Here is a tiny trained network, its code and every weight. The questions are about switching its units off for an input and a class, where a switched-off unit gives its printed mean instead of its output.

import numpy as np


def w(rows, s, z=0):
    codes = np.array(rows[::2]) - 128.0
    scale = np.full(codes.shape[1], s)
    scale[-1] = z or s
    return codes * scale


def norm(h):
    return h / np.sqrt((h * h).mean(-1, keepdims=True) + 1e-5)


def f(y):
    return np.maximum(y, 0)


def log_softmax(a):
    a = a - a.max(-1, keepdims=True)
    return a - np.log(np.exp(a).sum(-1, keepdims=True))


def net(x, mask):
    res = np.array(x, float).reshape(1, 3) / 4 @ E
    u = 0
    for l in range(3):
        y = f(norm(res) @ A[l][:, :-1].T + A[l][:, -1])
        res = res + np.where(mask[u : u + 6], y, B[l][:, -1]) @ B[l][:, :-1]
        u += 6
    return log_softmax(norm(res)[-1] @ U[:, :-1].T + U[:, -1])


A, B = {}, {}
E = w([
[223,206,154,69],'x0',
[90,73,252,131],'x1',
[173,1,99,106],'x2',
],0.0099)
A[0] = w([
[128,37,105,32,45],'0.n1',
[208,174,232,56,27],'0.n2',
[112,250,101,200,98],'0.n3',
[200,254,55,158,100],'0.n4',
[86,242,66,122,10],'0.n5',
[44,98,177,204,2],'0.n6',
],0.0098,0.0056)
B[0] = w([
[119,132,23,133,179],'0.n1',
[185,157,255,129,208],'0.n2',
[88,208,68,50,223],'0.n3',
[174,191,82,189,254],'0.n4',
[120,231,53,67,187],'0.n5',
[11,62,227,219,171],'0.n6',
],0.0078,0.0063)
A[1] = w([
[188,138,246,67,67],'1.n1',
[131,53,108,114,1],'1.n2',
[87,199,110,80,80],'1.n3',
[35,111,155,116,37],'1.n4',
[4,98,176,125,7],'1.n5',
[68,47,197,108,61],'1.n6',
],0.012,0.0065)
B[1] = w([
[157,144,252,90,255],'1.n1',
[162,66,101,24,156],'1.n2',
[146,179,74,73,221],'1.n3',
[69,101,173,142,180],'1.n4',
[49,142,162,36,210],'1.n5',
[86,188,58,183,225],'1.n6',
],0.011,0.0046)
A[2] = w([
[123,11,133,116,41],'2.n1',
[4,91,186,172,3],'2.n2',
[81,182,158,130,76],'2.n3',
[175,96,100,176,24],'2.n4',
[152,179,138,113,74],'2.n5',
[161,71,101,106,103],'2.n6',
],0.019,0.0053)
B[2] = w([
[63,92,160,168,196],'2.n1',
[54,127,91,6,254],'2.n2',
[163,86,101,172,211],'2.n3',
[207,106,160,127,155],'2.n4',
[70,97,144,157,208],'2.n5',
[116,104,166,186,187],'2.n6',
],0.015,0.0077)
U = w([
[113,252,48,116,183],'0',
[101,28,127,180,88],'1',
[151,160,225,102,254],'2',
[221,116,73,158,54],'3',
[15,114,109,44,168],'4',
],0.027,0.0036)

Each question gives the input, the list of numbers given to net, and the class t.
The units are the neurons (one row each of A and B). Each row of codes is followed by its name. A weight is (code - 128) times the scale printed after its matrix; where a second scale follows, it is the last column's (A, B and U).
mask holds one flag per neuron, layer by layer. A switched-off neuron (its flag False) gives its mean, the last column of its row in B, instead of its output. The means were averaged over made-up inputs and are rounded, as every weight is.
A unit's drop is (log p(t) with every unit on - log p(t) with that unit switched off) / (log p(t) with every unit on - log p(t) with every unit switched off).
The circuit of an input: a set's keep is (log p(t) with only the set's units on - log p(t) with every unit switched off) / (log p(t) with every unit on - log p(t) with every unit switched off). Starting from the 12 units with the biggest drops (on a tie, the unit counted first), units are removed one at a time, each time the one whose removal leaves the highest keep (on an exact tie, the one counted first), for as long as the keep stays at least 0.8.
circuit, biggest first: the units of the circuit, biggest drop first
top k neurons: the k neurons with the biggest drops, biggest first
top k neurons in layer l: the k neurons of layer l with the biggest drops, biggest first
drop of u: that unit's drop, to one decimal
input [5,-2,6], class 3: top neuron in layer 0 => (0.n1)
input [-1,1,-4], class 0: circuit, biggest first => (2.n2 0.n3)
input [-1,-5,2], class 3: circuit, biggest first => (0.n3 2.n2)
input [-1,3,-8], class 0: top 3 neurons => (0.n3 1.n3 2.n2)
input [4,3,7], class 1: top 2 neurons => (0.n1 2.n1)
input [5,4,7], class 2: top 2 neurons => (1.n1 0.n2)
input [-5,2,7], class 1: top 2 neurons => (0.n1 1.n2)
input [2,-1,1], class 2: top 2 neurons in layer 0 => (0.n2 0.n3)
input [-5,-7,3], class 3: drop of 0.n5 => -0.1
input [-5,-8,8], class 1: drop of 2.n2 => 0.0
input [3,8,2], class 2: drop of 1.n1 => 0.2
